Here is a tiny trained network, its code and every weight. The questions are about switching its units off for an input and a target symbol, where a switched-off unit gives its printed mean instead of its output.

import numpy as np


def w(rows, s, z=0):
    codes = np.array(rows[::2]) - 128.0
    scale = np.full(codes.shape[1], s)
    scale[-1] = z or s
    return codes * scale


def f(y):
    return np.maximum(y, 0)


def softmax(a):
    e = np.exp(a - a.max(-1, keepdims=True))
    return e / e.sum(-1, keepdims=True)


def log_softmax(a):
    a = a - a.max(-1, keepdims=True)
    return a - np.log(np.exp(a).sum(-1, keepdims=True))


def net(x, mask):
    ids = ['ΓΔΘΛβζσψω'.index(c) for c in x.split()]
    T = len(ids)
    res = E[ids] + P[:T]
    r = res
    for j in range(3):
        rows = slice(4 * j, 4 * j + 4)
        q, k, v = (r @ M[0][rows].T for M in (Q, K, V))
        z = softmax(np.where(np.tri(T) > 0, q @ k.T / 4**0.5, -1e9)) @ v
        o = O[0][rows]
        res = res + np.where(mask[j], z, o[:, -1]) @ o[:, :-1]
    y = f(res @ A[0][:, :-1].T + A[0][:, -1])
    res = res + np.where(mask[3:7], y, B[0][:, -1]) @ B[0][:, :-1]
    return log_softmax(res[-1] @ U[:, :-1].T + U[:, -1])


Q, K, V, O, A, B = {}, {}, {}, {}, {}, {}
E = w([
[147,129,143,170,101],'Γ',
[136,136,147,143,93],'Δ',
[160,183,123,149,46],'Θ',
[5,75,66,146,198],'Λ',
[154,64,24,133,55],'β',
[152,100,206,144,98],'ζ',
[233,102,170,139,130],'σ',
[167,185,166,165,126],'ψ',
[159,165,154,164,126],'ω',
],0.021)
P = w([
[163,141,89,254,43],'0',
[114,101,110,204,101],'1',
[120,142,90,160,91],'2',
[95,58,108,149,132],'3',
[113,75,114,121,105],'4',
[120,67,150,123,108],'5',
],0.009)
Q[0] = w([
[19,154,160,95,128],'H1',
[94,123,55,7,199],'H1',
[209,68,144,115,110],'H1',
[111,144,151,39,142],'H1',
[194,161,108,95,114],'H2',
[96,151,86,47,179],'H2',
[97,124,139,92,187],'H2',
[97,82,160,160,98],'H2',
[128,129,131,141,178],'H3',
[98,129,207,221,45],'H3',
[105,198,112,27,198],'H3',
[117,83,138,44,135],'H3',
],0.012)
K[0] = w([
[138,174,162,149,132],'H1',
[156,134,209,251,105],'H1',
[97,144,75,78,104],'H1',
[147,153,165,155,138],'H1',
[156,133,151,159,111],'H2',
[145,101,137,169,89],'H2',
[106,126,133,139,129],'H2',
[182,88,101,82,154],'H2',
[82,68,152,186,120],'H3',
[175,42,86,105,160],'H3',
[76,105,126,224,110],'H3',
[91,161,129,152,151],'H3',
],0.015)
V[0] = w([
[171,105,144,39,108],'H1',
[131,143,121,147,85],'H1',
[114,210,173,192,163],'H1',
[163,165,216,119,109],'H1',
[199,221,84,83,119],'H2',
[131,158,122,255,117],'H2',
[154,147,65,124,84],'H2',
[162,133,203,154,90],'H2',
[226,83,86,133,171],'H3',
[146,156,150,97,183],'H3',
[254,83,128,171,150],'H3',
[77,31,93,171,50],'H3',
],0.01)
O[0] = w([
[109,125,102,47,81,87],'H1',
[225,102,101,104,141,170],'H1',
[176,210,173,126,120,108],'H1',
[251,153,147,154,92,99],'H1',
[119,80,149,86,145,105],'H2',
[160,116,2,135,132,220],'H2',
[67,138,58,184,77,152],'H2',
[165,21,154,114,187,179],'H2',
[138,147,119,29,255,188],'H3',
[199,143,127,147,145,84],'H3',
[151,127,94,107,217,253],'H3',
[84,48,53,141,64,189],'H3',
],0.0061,0.014)
A[0] = w([
[108,83,179,116,253,251],'N1',
[177,126,136,61,157,122],'N2',
[92,112,43,79,143,4],'N3',
[103,118,151,3,91,166],'N4',
],0.0072,0.0038)
B[0] = w([
[169,153,69,85,60,251],'N1',
[141,147,93,87,118,189],'N2',
[123,75,246,130,167,196],'N3',
[140,82,57,138,134,138],'N4',
],0.011,0.012)
U = w([
[125,105,65,175,163,216],'Γ',
[113,118,116,113,76,216],'Δ',
[112,115,104,103,2,47],'Θ',
[64,167,94,135,136,215],'Λ',
[109,81,126,125,146,2],'β',
[164,89,206,137,82,122],'ζ',
[123,136,97,98,156,97],'σ',
[141,124,145,175,203,67],'ψ',
[135,120,117,173,189,27],'ω',
],0.01,0.0065)

Each question gives the input, a string of symbols that net reads in full, and the target symbol t.
The units are the heads (4 rows each of Q, K, V and O) and the neurons (one row each of A and B). Each row of codes is followed by its name. A weight is (code - 128) times the scale printed after its matrix; where a second scale follows, it is the last column's (O, A, B and U).
mask holds one flag per unit, heads first, then neurons. A switched-off unit (its flag False) gives its mean, the last column of its rows in O or B, instead of its output. The means were averaged over made-up inputs and are rounded, as every weight is.
A unit's drop is (log p(t) with every unit on - log p(t) with that unit switched off) / (log p(t) with every unit on - log p(t) with every unit switched off).
The circuit of an input: a set's keep is (log p(t) with only the set's units on - log p(t) with every unit switched off) / (log p(t) with every unit on - log p(t) with every unit switched off). Starting from all 7 units, units are removed one at a time, each time the one whose removal leaves the highest keep (on an exact tie, the one counted first), for as long as the keep stays at least 0.8.
units of the circuit, in order: the units of the circuit, biggest drop first
unit that matters most: the unit with the biggest drop
k most important neurons: the k neurons with the biggest drops, biggest first
which heads matter: for each layer, one digit per head in row order, 1 if its drop is at least 0.15 and else 0, layers parted by /
drop when u is switched off: that unit's drop, to one decimal
input β ζ σ, target σ: which heads matter	001
input ψ ψ ζ Θ β Δ, target β: unit that matters most	N3
input Γ ζ ζ ζ, target ζ: units of the circuit, in order	(H1, H2)
input Θ β Θ, target β: units of the circuit, in order	(N3, H1, H3, N1)
input Γ ζ Θ Λ ω, target Λ: units of the circuit, in order	(H1, H2)
input ζ Θ β ω, target β: units of the circuit, in order	(N3, H1, H3)
input Θ ζ ζ σ, target σ: units of the circuit, in order	(H3, N2, N1)
input ω ω ζ, target ζ: which heads matter	101
input ζ ζ σ ζ ζ Γ, target σ: units of the circuit, in order	(H3, H2, N1)
input Θ ζ Λ Δ, target Λ: which heads matter	110
input σ ζ Γ Θ, target σ: which heads matter	001
input β Θ ζ, target β: units of the circuit, in order	(N3, H3, H1)
input Θ ζ Λ ζ, target Λ: 2 most important neurons	(N1, N3)
input Γ σ Λ ζ, target Λ: unit that matters most	H2
input Λ Θ Δ, target Λ: drop when N3 is switched off	0.1
input Θ σ σ σ ζ ζ, target σ: drop when H3 is switched off	1.0
input ζ ζ σ Θ ψ ω, target σ: drop when H3 is switched off	0.8
input ζ Λ Λ β, target β: drop when H1 is switched off	0.5
